Rows, each with the group of its hidden value:
[-245   18   64   26  -83  197  -39   42  128 -123 -122  -48   51  152
   25  128   19 -107   95 -161   -4  -94 -134   86  -33  -58   53 -194
   30 -125  -16  106  139   -9  -62  -62 -177  -49  -65 -145   33  -41
  -25] => TP
[-258  -79    5  120 -146  151    4  127  182  -52  -52   37   45  139
   87   13   52 -225   67 -165   25  -52 -102   24   15  -83  196  -54
   48 -154   38   92   87  -24  -75   39 -273  -34  -58 -178   78   25
  -89] => ZH
[-250  -53 -123  192 -184   46 -122  176  327  -27  129  -44   82  193
  150   12   -9 -198  123 -173  -76 -241  177  -14   91  -31  231 -112
  126 -182 -150   13   11  -30  -88   37 -300 -150  -47  -87  -47   44
 -286] => Fh
[ -32    5 -185 -230  -46   70 -343   92  264 -145   18 -364  -18   32
  -64  -20  -70 -109   91 -369  298 -261 -388 -186  -32  -46   82 -203
  241 -121  -26   24  -53  190  129 -113  -93 -305    3  161  217   45
  284] => Fh
[ -81 -251  -94   52   70  -82  179 -137 -289   83  -66  344 -192 -273
 -128  -30  133   28 -194   15  131  218   -5  -39   11 -180   54  277
 -235   20  134    8  -40 -107  157  -56  217   94  343 -128   84  163
   20] => ZH
[  61   -2 -189 -234  162  -31 -362   72   72 -132 -111 -269    8   17
 -257  123  131  -38  165 -190  272 -140 -263   94   -1  -17  -40 -147
    4  -43  -47 -134  140  142  161  133   32  -26  174  276  320  -72
   27] => JQ
[ -64   60 -208 -153  113  101 -191   20   93  -13   20 -161   14    2
  -23    2  -44   -6   -3 -184  211 -134 -215  -44   47   -8  -68 -137
  123  -76  -26   14  -54  245  263 -100  -30  -43   74  110  150   15
  182] => TP
[ -61 -288 -226  172   65  -66  137   76  -24  233  202  237   47  -95
   89 -141  130  -33 -110  126   58   41  250 -112  216  -75   74  158
  -43  -21   66   19 -124    1  182  -82   96   -9  220    2  -62   79
  -85] => Fh
[  23  -86  135  -56   80 -212  138 -461 -227 -310   14  401   44  -77
   61  138 -290  136  -41  131   10  -19  -53  157 -209  -83 -268  -24
  -78   59  -40   12   58 -505 -164   64  151  198  426 -168   27   63
 -126] => GR
[ 158 -299   20  372 -104   25   89 -270   37  113  146  152  279  -44
  125   41  -99   46  159  245 -137  -39   98  -16  126  237 -283   76
 -135  241  -59   92 -236 -459  143   39  248  -55  313  -96 -156 -172
  -65] => JQ
[ -33   81   71   52  -79   64 -285 -270  207 -205  -90 -310   23   67
 -106  323 -204  132  248   14 -238 -251  119   39  -49  193 -287 -323
   -7  234 -240  120  133 -252  -42  -30  199 -232  -20  -55 -142 -188
 -157] => LD
[ -50  -41 -257    8  -43  -30 -262  137  166  -22   95 -151   16   20
  -45   28   15 -103   64 -252  100 -197   38  -70   56   19  138   -1
   44  -74  -91  -75  -19   29  115   98  -89 -137  141  120  156   77
 -109] => LD
[  18 -180 -134 -115  191  -65  151 -113 -312   36  -43  292 -248 -365
 -113  -69   11    7 -305   16  264  268 -102  -94   45 -129  -56  321
 -205  102  306   56    5  -28  240   -1  255  164  296  -36  231  204
  140] => JQ
[ -37 -242  -25   21   76 -126  166 -217 -285  -12   32  361    2 -144
  -64   62   73  145  -93   54   63   67   43   24  -71 -165  -31  104
 -179  -16  -17  -19  -55 -276   45 -133  264   37  446  -72  -35   88
    6] => RN
[-120  243   88  -95  173  142  -30 -477   61 -166 -216  -67 -248 -139
   18  124 -452  100  -93  235  -86   82 -109   48   10  129 -539 -199
   64  341   85  301  168   76  150  -14  141  210 -204 -283    3  -82
   21] => Fh
[-129   50 -209 -100   39   81 -131   74    1  -10  -86  -89 -272 -194
 -115    6  -58 -111 -195 -239  143   79  -51 -157   38  -10   82  166
  -51   82  193   96  106  157  207   86   -4    2  -10  -43  272  188
   48] => LD
[  14   40   96  -97  133 -187  -47 -471   -6 -328   23  155  116   72
   73  171 -340  172  120  193  -37 -190  -43  213 -153  -11 -395 -298
   96   59 -209    2   80 -317 -131   33   91  147  269  -79  -48  -87
 -171] => Gl
[-136  -38 -219  -66 -191   43 -193  247  235 -103  243 -157   -1   23
  125  -31 -144 -160  -76 -444  120 -276   32 -306   -8  -39  307   -1
  175 -155   13   72  -64  -50  -21  -96 -161 -372   29   57   97  246
   72] => GR
[-149  -20 -139 -197   71  184  -57  252  211  -21   24 -138   31   72
  105 -141  -10 -227  -79 -176  302  -35 -316 -160   80  -93  110 -115
  246 -126  261  164   98  314  109  -60 -228  -53 -162   38  250   57
  269] => Fh
[ -59    3 -340  114   54   52  -82   76   83  195  299   61  118  -25
  151  -36 -116    4 -125  -76  -17  -66  269 -164  141  155   17  164
   30  100  -21   51 -146   21  315   99   10   43  177   32   59   98
  -60] => ZH
[-211  -11   93  325 -114  128  202 -232   62   -7   63  316  105   60
  273   74 -269  -51  -36  151 -266   49  205   65   19  123 -137   64
  -52  145    2  213    8 -334  -38  133  -97  200   38 -405 -115   -7
 -255] => ZH
[-144   22  -20  111 -205  239 -269  -24  190  -41 -179 -323  -76    8
 -177  218   22  -52  167 -278  -90 -100 -103  -80  -28  124   42  -76
  -85  119  -93  122   42  -63  114   -9   50 -267  -63 -106   45  -75
   36] => ZH
[-125   30 -176  -17   15   86 -241  134  212  -24   84 -175  178  195
   11  100   56  -37  158 -183   44 -252    2   40   42   18   60 -217
  114 -131 -178  -39   23   95   94  -10 -127 -102   68  115   54  -63
  -61] => RN
[  -4   82   -8  -27   31   22 -402 -171  212 -172 -100 -387  109  156
 -216  365  -23  167  348   13 -177 -290  115  127  -39  165 -251 -401
   -3  180 -321    4  194 -131    7   21  206 -198   43  114  -79 -273
 -185] => Gl
[-191   81    5  154  -75  250  -80   12  133  -26 -153  -41 -125  -23
  -21  157  -68 -172   13  -90  -95  100   23   60   88  143  -21   98
 -156  163  111  164  172  -50  105  242  -93  120 -140 -216  145  -26
 -189] => GQ
[ -28 -153 -158   68   13   53 -103   89  296   66  204 -114   95   51
  138  -77  -17  -89  105   54   98 -200   52  -85  261   16  -50 -168
  152  -66  -54   56 -130   98  142 -159   -2 -196  -25  113 -102  -69
  -19] => GQ
[-214 -175 -219   63  -79  134  155  342  -39  185  164  141 -141 -178
   88 -116   65 -173 -364 -216   60  156  262 -383  126  -73  362  355
  -79   30  372  224   54    9  114  -68    6 -152  -13 -108  104  309
   83] => Gl
[-165  -94  -71   38  -92   52    4  -75   38  -44    4   60  -90  -62
   40  -30  -48  -47  -39 -183  112 -102 -138  -62   14 -134   61  -41
   38 -165  -52   40 -144   11   79 -225  -45 -140  119 -112  -25  120
   80] => TP
[-137   -5  -32  148  -15  295 -117  146  323   84  -52 -258   32   89
   38   87   23 -154  126   79  -96  -30  104  -19  261  176 -101 -150
   10  153   93  221  154  122  132   25  -30  -89 -304  -51  -31 -185
  -99] => GQ
[  -9 -205   25  117  108 -206  224 -276 -222  -81  181  565  315   84
  158   76  -51  118   21  207  -29  -11  119  221 -113  -83 -119   46
  -96  -47 -118  -82  -30 -478  -89  130   60  297  558 -105  -24   -4
 -228] => ZH
[-165   -9 -221 -159  160  224   92  396   17  112  184   94  212  109
  202 -118   67 -163 -226 -183  255   46  -86 -137   92  -55  176   55
  133 -144  327  145  102  248  184   -9 -220  112    7   76  266  119
  240] => TP
[ 127 -203 -130  140  188  -59   44 -190 -125  158  182  192  353   32
   27   83   83  225  111  261  -30  -72  168  116  104  104 -295  -56
 -104   96 -164  -61 -156 -190  253  -58  298   91  461  122 -122 -184
  -40] => TP
[ -84 -216 -156  276   98   28  281  -67 -168  272  109  444   71 -126
  138 -114   62  -28 -172  200    0  213  178   24  184    6  -52  299
 -170   61  127   53 -136  -69  267   72   54  289  284 -173    8   62
 -113] => RN
[-169   49  -80  -47   66  143 -144   97  190  -58  -42 -133  131  196
   25   70   53  -84  138  -96   88 -164 -131  122   59  -30  -23 -273
  127 -154  -75   17  102  186   69  -32 -189   10  -38   35   77 -100
  -29] => TP
[-150 -154  -93   87  226  -85  386 -109 -429  110   24  694  -22 -167
   67  -37   72   12 -323  157   72  347  149  147    3 -160   12  388
 -269    1  224    0   74 -159  126  185   38  527  426 -219  170  194
 -174] => RN
[ -28  104   96  -22  -20   49 -266 -316  212 -265  -90 -269   -6   61
  -66  290 -263  119  238   45 -155 -257   14   90  -36  141 -346 -376
   42  174 -233  108  115 -202  -49  -64  167 -171  -33  -44 -128 -180
 -129] => JQ
[-191 -108  -87   10    7  128  124  122   20   51  -81  112 -170 -123
   47 -134   16 -231 -201  -74  171  178 -128 -124  104 -108  123  161
   -4  -18  331  173   99  144  103   27 -133   76  -81 -172  205  150
   72] => Gl
[-122   11 -256 -108  -20 -146 -266  107  118 -176  192   23  -58   29
    1   60  -50  -81   15 -359  171 -270   53   11  -24 -135  242   -4
   59 -254 -204 -180  -42  -40    4   73 -157  -85  252  137  153  208
 -209] => GQ
[ -35 -171 -236  -66  -55  -47  -90   58  -21   32  141  -35 -149 -210
  -67  -44   -7    6 -164 -255  158  -70   43 -320   21  -88  172  144
  -12   -2   67   51 -122  -35  158 -188  183 -309  204   65   61  225
  173] => Gl
[ -69  116   55  -73   21   13 -252 -247   35 -267  -77 -109  165  178
 -116  357  -88  178  253 -112  -97 -266  -49  220 -191   50 -195 -334
  -21    2 -330  -47  119 -242  -54    3   83  -41  231   15  -18 -153
 -117] => TP
[-186  -35  -35  112 -135  135 -137   90  276  -71 -126 -175  -93   50
   -1   23   -9 -240  114 -136   22 -101  -87   12  110   -3   71 -109
   49  -65   21   83   98   73  -13   47 -213 -112 -168 -116   77  -10
 -144] => GR
[ -34 -216 -351    1   61 -129    3  380  -38  111  531  285  280   63
  177  -21  124  -27 -149 -190  106 -141  442 -164   89  -66  362  233
  -30 -158    9  -99  -66 -216   59   66    8  -73  424  249   73  221
 -147] => GQ
[-121  -71 -279  -20  -15 -237 -168  104  103 -110  316  159  155  148
  113    4  -19  -37   43 -248  101 -322  181   27  -48 -154  261  -40
  134 -304 -276 -216  -84 -122  -64   72 -203  -49  376  129   64  181
 -272] => Fh
[-368   98  -74  123  -79  212  109  172   41  -11  -19  240  -22   88
  185    7  -61 -247 -167 -245   -6   80   20   59    5  -51  232  157
  -27 -149  145  111  129   33   12  192 -408  250  -43 -292  200  186
 -175] => TP
[-125  -38 -171 -165  -54 -255 -203  -18   39 -302   80   75 -132  -14
  -36   23  -93  -83   -2 -369  224 -277  -95   27 -141 -261  232  -58
   98 -327 -186 -198  -13  -98 -139    6 -182 -111  307   61  170  269
 -171] => GR
[ -29  -96 -371 -185  260  -58  -87  369  119  116  430   35  381  210
  186 -100  112   -8  -49  -40  221 -211  187 -106  136  -67  139 -122
  244 -184   14  -52   20  183  145  -31  -85  -12  210  347  110   37
   41] => ZH
[  14   50  -40 -105   16   72 -451  -53  236 -184 -166 -485   -2   82
 -281  300   49   55  328 -121   -5 -268  -84   81    8  108 -163 -361
   -7   96 -220  -15  171    2   59  -16  164 -271  -16  182   39 -221
  -62] => JQ

Part 2:
[ 481  -71  -22 -230  114 -106  313 -181 -268  -61  -62  178 -152  -24
 -191  113 -279 -147 -359    9  273  -92 -124  159  154  387   81 -547
 -227   61  133   99   98 -292   53   99  276 -208  207  -59  323  140
  276] => <18>
[ -49 -148 -319   65 -184  -71  -39   -7  -22  128  -63   20   97  -58
 -201  252 -159  -55   50   96 -127  307  -31  -39 -107 -428   46  -34
  -64  -74  -57   20 -153  256   16  -30  -99   97  -88  -46 -189   50
  -64] => <18>
[ 464  292  233  -17  323  128   39 -266    6 -150 -125   -9   61 -144
  -84 -369  168  114  -21   19  -34 -291 -203   73 -276   79  -76 -248
   51 -148  -83  -61 -241 -218 -114 -256  167  -41 -235  318  330    2
  -60] => <21>
[ 344  112  -87  -43   81   30  226  -78   69   95   73  -32  284   77
  -38 -124   91  160   85   44 -249 -210 -194 -108 -148 -174 -113   61
  -29   30 -163  -29 -155   73  138 -130  -79  -50  -79   72  226 -185
  -77] => <5>
[ 501   63  -74  -62  124  -15  174  -93   29   52   43  -19  149   80
  -60  -95   59   69   -6    0 -115 -202 -133  -37 -110   37    8  -56
 -199   -9  -58  -37  -37  -64  133 -103   75 -259  -71  132  233  -73
  -11] => <13>
[   1 -159 -328  -69 -115  115  115 -148 -114  -17   47   85 -149  -97
  -73  287   82 -316  -95  133  122  105  -83   59  -29   47   94 -219
 -123  -42  -42  -17  112  246  -94  -17  176  -42   62   59 -175  117
  -69] => <20>
[ 364  239  271  -62  318  -35  118 -291   22 -129  -67 -145   87   12
 -151 -190  287  101  -29 -139  -72 -155  -85 -100 -151  -72 -216 -136
   25 -175  101  233 -243 -246   76 -137  109  185 -158  161  426   83
   43] => <5>
[ 395  -70   82 -232  118 -215  285 -196 -132    0   -5  -11  -60  211
 -118  169 -258  -53 -409 -198  177   -7   57   70  202  146   50 -354
 -144   55   83  134  -96 -118  140   17  143  -70  258 -130  219  122
  323] => <21>
[-432   10   71   60  -93 -104 -264  -70 -194 -225 -208  -46    1 -195
 -361  230  -69 -122  -30  -15    9  374  239  -37 -110 -295   49 -186
  251 -128  332  417 -342  -89 -149   84   43  598  -69  -91  -63  426
   28] => <13>
[   6  -12 -255 -325  -35   59  -93  380    9  153   86  311  280  281
  -64 -107 -248  -81 -296  267  -74 -328 -144  325  129  144  -10   12
  -38  443 -282  -23   66  404  -65 -292 -126 -350  526  -24 -497   20
  -89] => <18>
[-378  104 -289   68 -374  184 -287  262  -51  -87  308 -185  345  108
  261  185   86 -112  204  200 -210 -118   82 -194 -253 -124  265  436
  275  240 -127  -49 -127  429  -83    6  -56   39   95   83 -370   49
 -375] => <23>
[ 229   73  -37 -212  146   22  -77   82  -64  -37  -64  191   82   58
 -171 -157  -56  -90 -213  139   40 -229 -140  218  -12  204  -30 -208
  -97  117  -23  102   27  -26  -70 -201   92 -219  188  117  -94  159
  -14] => <12>
[ 145  -78 -363   61  -31   29  184  -91 -132  116 -199  317  -27 -303
 -358  203 -153  -61    2  192  -29  130 -138  180   29  -96   56 -360
 -203  -33   -9  -37  -63   76   -8   27   21  -24 -106  -19   91  -74
   11] => <5>
[ 727  154   26 -231  361   -2  485 -329  -77   70  -76  213 -102   -3
 -100  -88  -23   -1 -344   10  199 -308 -358  260  187  203 -190 -500
 -231   28 -236  -86   -4  -69   96 -188  139 -256  121  103  414 -193
  197] => <23>
[ 168  144   -7  -50  109 -122  -36    7  -69   20 -109   90   69   93
 -148  138 -190   22 -259  -89   51  -50  140  224  186    0  124 -187
  -58  125  -17   47 -280   89   51 -107   -6  -58  152   -2    2   31
  120] => <21>
[  36   99 -311  -81 -133  393  277   35 -207  -14   85  404  115 -357
  -37 -116 -103  -85   28  555  -31 -403 -436  233 -126  273   34 -247
  127  330 -330 -277  107  169 -241  -16  107 -152  140   80   75 -217
 -228] => <18>
[-259 -186 -117   -9 -171  155   82 -117 -137 -121  -62  139  -20 -292
 -299   62  -73 -139    6  200  -72  131   28   30 -221   21  114 -264
  135  -14  121   60  -82   14 -252   65  175  266  -20  -53  -49  218
  -57] => <13>
[  -9 -194 -136   66  -58  -71   58 -183  -15   67 -226   73   15 -187
 -379  106 -206   19   -6   19 -128  370   20   17 -171 -408   19 -266
  -14 -209   30   37 -279   70  -81  -71  -36  255 -204  -61  -47  109
   51] => <12>
[-122 -235 -168 -229  -40  -62  -52  -20  -19   60 -108  121    6  137
 -216  108 -211 -185 -295   23   38  226  -19  140    4 -217  -52 -236
   20  -34  -76  132 -112  315 -130 -244  -73  133  219  -88 -473  248
   61] => <20>
[ -33  -26   92 -238  153 -179 -251   30   -9  -46 -222   41  108  272
 -209  -45 -243  -48 -376 -178   38  132  153  172   33 -193   -9 -221
  111  -57   26  253 -351  132  -99 -360 -134  178  187  -31 -418  328
  139] => <20>
[ 474  244  -53 -140   40  174  161  -42 -276 -183  123   63  165  -67
  197 -182  -96  -33  -17  226   92 -481 -382  -36 -203  400  114 -211
   84  142 -108 -102   45 -237  -40   13  177 -265   28  179  341  -64
  -88] => <23>
[ -91 -182 -129 -408 -117  -44  -82  227   71   96  225  -40  282  505
   68  -53 -156 -137 -291   80  -93 -103 -112  -19  -40 -117 -133  157
   97  242 -212  150   41  423  -19 -284 -142  -72  508 -100 -573  210
  -51] => <23>
[ -36   42 -307  -60    1  147   71   84    5  163  -50  380    7  -86
 -199  143  -70 -106 -219  234    2 -149  -33  452  223   74   65 -186
 -124  290 -282 -186  -58  475 -111 -194    0 -205  276   38 -272 -135
  -75] => <21>
[ -25  -53 -172  -71 -140   12 -127  117  119   42  217 -208  296  241
   34   -1  179  -44  124   71 -267  -31  -36 -234 -260 -259  -40  344
    6   36  -64  112  -15  255   65 -126  -56  -31   34   78 -239  117
 -221] => <13>
[ 114  -25 -395  223 -232  234   64 -172  -84  -36  146  -85  -42 -323
   40  244  258 -188  324  257  -69   55 -181 -181 -340  -55  188   24
 -133 -134  -47 -199  102  131  -51  139  241 -126 -320  239  118  -46
 -302] => <21>
[-239 -252 -169   -4 -319   75   -3  -97 -138 -125   81 -130   84 -157
 -121  108  -63 -158  161  190 -125  267  -88 -297 -423 -239   53  -37
  186 -132  121  136  -24    1 -155  124  105  318 -119  -54  -85  286
 -138] => <12>
[-166  -63 -495   51 -327  231  -20  110   12  114  217   15  212 -109
   51  135  137 -147  273  415 -225    5 -311 -129 -290 -322  -36  247
   34   96 -294 -134  103  477  -68  -46  -68  -43  -36  103 -283  -92
 -394] => <18>
[ 628   64 -175  -96  253 -103  214  -85   -7  172 -156  234   32   19
 -248  -10  -82   43 -171   13   10 -137 -189  227  140   38  -52 -308
 -392   -2  -92  -28  -22  -32  174 -164   17 -361   -8   95  208 -132
  116] => <13>
[-122  -24  134 -115   30    7  -15 -115  -16  -92  -70   -3   61   -7
 -219  -67  -60  -23 -168    9  -56   57   53   57 -127 -133  -59 -170
  191   -7   14  145 -250   56 -161 -147   51  286   89  -23  -87  224
   28] => <18>
[ 413  276 -187  109  188  248  203  -99  -18   74 -159  361   97 -370
 -196 -199   52  132   81  291 -119 -352 -282  322  -79   99   33 -273
 -125   86 -286 -322 -143   56  -88 -188   55 -268 -205  259  281 -341
 -153] => <12>
[ 764  107   25 -104  338  -83  377 -269  -47   41  -69  133 -134    7
 -191   25   52    1 -272 -119  145 -259  -45  223  208  371   52 -407
 -437   13   40  -39   27 -228  188  -41  284 -416   35  131  496  -85
  224] => <12>
[ 133  357  -73   69   16  262 -139  -25 -187 -203  -18   51  185 -306
   64 -206  110  -16  216  343  -40 -286 -383  -28 -377    4   -5  -81
  229  -11 -144  -61 -124  -82 -182  -91   69   28 -229  305  167  -28
 -308] => <21>
[-385 -139 -491  114 -335  147 -159  183   32   96  118   52  159  -84
 -135  309  141 -177  210  255 -248  144   73  -40 -141 -236  145  237
  -44  105  -29    0    5  481  -59   20  -34   31   13   20 -402   58
 -308] => <5>
[  20 -244 -175 -212 -189 -117  -34   86  -20   31  128 -157  256  390
   78   92 -281  -65 -148  -99 -113  105   76 -188 -151 -175  160   74
   78   26  -38   74 -136  223   32 -131 -116   -4  176 -116 -376  192
   23] => <20>
[-351 -196 -196  -64 -285   24 -182  181 -149  -52  -19  125  120   16
 -151  192 -406 -129 -167  104  -45  128  238  120  -59   51  350 -121
  156  190   76   12 -190  219 -207   11   23   79  237 -141 -421  256
  -12] => <21>
[-270  -73 -291   20 -137  157 -214   50  -71  -40 -121  176   54 -283
 -291   24   64 -191  130  345 -103  167 -183   59 -275 -242  -62 -106
   59  -82   -8  114  -11  183 -233 -108   10  178 -107  105 -305  210
 -252] => <13>
[ 462  231   67 -105  330 -191   15 -106  -79  -21 -152   81  -75   71
 -233  101   77  -59 -278 -123  179 -109   12  222  254  111  -63 -286
 -294    0  112  234  -79 -157  173  -99  132 -170   87  116  255  100
  171] => <12>
[ 461  113   36 -357  176   13  256 -104 -238  -99   47  152    2   36
  -40 -145  -82 -146 -285  195  226 -332 -458   94   25  298 -225 -381
  -43  129  -72  169  189 -226   11  -58  173 -154  273   49  275   97
   93] => <18>
[-216 -127 -477  158 -283   18  -56  187   52  207   54  124  131  -13
 -173  423  -95  -63   41  103 -209  145  287  145  106 -173  331  147
 -180  219  -80 -154 -132  516   41   27  -58 -148   88  -59 -332  -85
 -130] => <12>
[ 722  315  217 -353  482 -208  207  -14   -7   71  -58  155  129  364
 -107 -202  -90  118 -492 -144  128 -482 -130  323  364  260 -195 -265
 -232  247 -130  148  -97 -131  242 -285    5 -365  374   58  294  -72
  267] => <12>
[-376  -99  -55  110 -107  -72 -223 -194  -19  -91 -163 -150  -51 -205
 -352  237  164 -161  108   26  -79  537   65 -151 -251 -624 -151  -60
  131 -325  172  345 -245  116 -118  -30    0  591 -240    9 -168  362
  -95] => <12>
[ 182   20 -120  -98  144  -71  118  -57   58  137  -91  152   41   54
 -275   80   40  -19 -177   11  -50   -8  -30  197  146 -143 -126 -149
 -190   51  -88   91 -100  193   83 -177  -31  -45  112    9  -22  -16
   54] => <13>
[ 173   70 -492   23 -163  188  230  123  -52  174  167  189  275  -88
   15  104   36    4  194  343 -220 -263 -308   -7  -61  -31   30  102
 -115  240 -254 -179   75  298  105   23  -77 -247   26   51   70 -318
 -241] => <5>
[ 278   43  204 -223  200 -261  -11  -77 -143 -135 -104  -63   49  214
 -222   27 -128  -34 -299 -219  105   -4  110  -16   80  103  -22 -266
  -63  -39  314  418 -155 -325  126  -14  106   86  155  -63  196  334
  257] => <5>
